Below are the code and all the weights of a small trained network. Each question names an input and a class and asks about switching units off, where a switched-off unit gives its printed mean instead of its output.

import numpy as np


def w(rows, s, z=0):
    codes = np.array(rows[::2]) - 128.0
    scale = np.full(codes.shape[1], s)
    scale[-1] = z or s
    return codes * scale


def f(y):
    return y / 2 * (1 + np.tanh(0.7978845608 * (y + 0.044715 * y**3)))


def log_softmax(a):
    a = a - a.max(-1, keepdims=True)
    return a - np.log(np.exp(a).sum(-1, keepdims=True))


def net(x, mask):
    res = np.array(x, float).reshape(1, 7) / 4 @ E
    y = f(res @ A[0][:, :-1].T + A[0][:, -1])
    res = res + np.where(mask, y, B[0][:, -1]) @ B[0][:, :-1]
    return log_softmax(res[-1] @ U[:, :-1].T + U[:, -1])


A, B = {}, {}
E = w([
[96,133,120,153],'x0',
[200,118,142,75],'x1',
[183,48,2,172],'x2',
[125,128,127,132],'x3',
[152,33,222,218],'x4',
[145,126,130,115],'x5',
[198,215,128,205],'x6',
],0.007)
A[0] = w([
[62,164,186,140,79],'neuron 0',
[142,148,183,80,127],'neuron 1',
[135,53,149,40,96],'neuron 2',
[227,89,88,91,111],'neuron 3',
[150,78,173,159,39],'neuron 4',
[75,75,131,97,109],'neuron 5',
[183,81,186,149,60],'neuron 6',
[104,67,141,77,117],'neuron 7',
[61,82,128,128,100],'neuron 8',
[101,176,87,112,76],'neuron 9',
[88,78,126,81,27],'neuron 10',
[145,170,199,102,80],'neuron 11',
[91,172,179,135,95],'neuron 12',
[80,105,45,194,88],'neuron 13',
[172,72,185,156,68],'neuron 14',
[122,171,84,82,28],'neuron 15',
[146,92,87,121,88],'neuron 16',
[94,91,162,199,89],'neuron 17',
[185,86,87,134,70],'neuron 18',
[192,179,144,179,104],'neuron 19',
[108,176,81,96,49],'neuron 20',
[123,152,192,74,66],'neuron 21',
[150,101,104,133,3],'neuron 22',
[128,202,39,106,32],'neuron 23',
[126,93,167,173,53],'neuron 24',
[77,64,136,87,79],'neuron 25',
[243,181,135,137,87],'neuron 26',
[254,107,165,36,144],'neuron 27',
[110,166,89,99,39],'neuron 28',
[142,156,188,82,108],'neuron 29',
[117,154,178,102,82],'neuron 30',
[106,152,174,103,88],'neuron 31',
[102,62,123,55,113],'neuron 32',
[125,153,178,102,89],'neuron 33',
[165,182,137,183,60],'neuron 34',
],0.01,0.0058)
B[0] = w([
[138,60,64,140,202],'neuron 0',
[110,86,77,164,201],'neuron 1',
[159,176,81,151,188],'neuron 2',
[40,43,79,147,214],'neuron 3',
[180,111,140,63,156],'neuron 4',
[178,192,98,172,172],'neuron 5',
[172,129,144,70,177],'neuron 6',
[163,191,94,168,176],'neuron 7',
[161,166,139,132,163],'neuron 8',
[201,106,156,79,154],'neuron 9',
[189,149,90,129,133],'neuron 10',
[146,90,55,143,198],'neuron 11',
[115,78,70,139,192],'neuron 12',
[76,59,103,130,195],'neuron 13',
[137,138,115,59,188],'neuron 14',
[216,57,170,88,152],'neuron 15',
[148,88,95,168,147],'neuron 16',
[203,100,178,14,199],'neuron 17',
[128,81,96,127,168],'neuron 18',
[165,191,52,125,201],'neuron 19',
[201,80,159,75,157],'neuron 20',
[126,87,97,124,188],'neuron 21',
[200,65,100,120,106],'neuron 22',
[162,76,147,94,199],'neuron 23',
[200,86,124,71,156],'neuron 24',
[180,189,92,151,168],'neuron 25',
[159,164,94,160,214],'neuron 26',
[3,174,178,108,253],'neuron 27',
[198,77,166,85,137],'neuron 28',
[109,59,71,156,200],'neuron 29',
[128,52,83,145,166],'neuron 30',
[146,82,76,145,168],'neuron 31',
[182,200,111,155,194],'neuron 32',
[113,63,58,143,166],'neuron 33',
[191,162,53,123,161],'neuron 34',
],0.0079,0.0044)
U = w([
[220,73,155,6,38],'0',
[95,118,129,161,239],'1',
[111,124,132,170,221],'2',
[121,28,61,225,10],'3',
[121,136,139,162,206],'4',
[211,210,87,221,25],'5',
[117,127,152,165,197],'6',
[52,158,255,168,10],'7',
],0.0091,0.012)

Each question gives the input, the list of numbers given to net, and the class t.
The units are the neurons (one row each of A and B). Each row of codes is followed by its name. A weight is (code - 128) times the scale printed after its matrix; where a second scale follows, it is the last column's (A, B and U).
mask holds one flag per neuron, in row order. A switched-off neuron (its flag False) gives its mean, the last column of its row in B, instead of its output. The means were averaged over made-up inputs and are rounded, as every weight is.
A unit's drop is (log p(t) with every unit on - log p(t) with that unit switched off) / (log p(t) with every unit on - log p(t) with every unit switched off).
The circuit of an input: a set's keep is (log p(t) with only the set's units on - log p(t) with every unit switched off) / (log p(t) with every unit on - log p(t) with every unit switched off). Starting from the 12 units with the biggest drops (on a tie, the unit counted first), units are removed one at a time, each time the one whose removal leaves the highest keep (on an exact tie, the one counted first), for as long as the keep stays at least 0.8.
units of the circuit, in order: the units of the circuit, biggest drop first
most important unit: the unit with the biggest drop
k most important neurons: the k neurons with the biggest drops, biggest first
drop of u: that unit's drop, to one decimal
input [-8,7,0,7,-2,7,-8], class 2: 2 most important neurons -> [neuron 27; neuron 3]
input [6,-4,-8,-7,1,8,-5], class 3: most important unit -> neuron 0
input [-5,4,-2,-4,-6,5,-7], class 5: units of the circuit, in order -> [neuron 32; neuron 2]
input [-7,1,-1,-7,2,2,8], class 5: units of the circuit, in order -> [neuron 19; neuron 26]
input [7,-4,5,-5,-7,2,-8], class 5: units of the circuit, in order -> [neuron 32; neuron 5; neuron 25]
input [-6,7,3,3,1,7,3], class 1: 2 most important neurons -> [neuron 27; neuron 3]
input [3,7,8,-7,-1,6,7], class 3: 2 most important neurons -> [neuron 3; neuron 18]
input [-2,0,8,8,8,-2,-4], class 0: units of the circuit, in order -> [neuron 17; neuron 4]
input [2,4,4,-7,-3,5,-8], class 5: units of the circuit, in order -> [neuron 32; neuron 2; neuron 7]
input [4,-2,-2,-2,7,4,-5], class 0: units of the circuit, in order -> [neuron 17; neuron 24]
input [3,-1,-5,2,2,-2,-3], class 3: 2 most important neurons -> [neuron 0; neuron 27]
input [5,-3,-8,-6,6,-1,2], class 3: 2 most important neurons -> [neuron 0; neuron 12]
input [-4,-1,3,-2,8,5,8], class 0: drop of neuron 6 -> 0.1
input [-3,8,2,-1,1,2,-6], class 1: units of the circuit, in order -> [neuron 27]
input [0,8,3,0,-1,5,-1], class 1: drop of neuron 27 -> 0.2
input [3,0,-1,-4,-7,2,-5], class 0: drop of neuron 27 -> 0.1
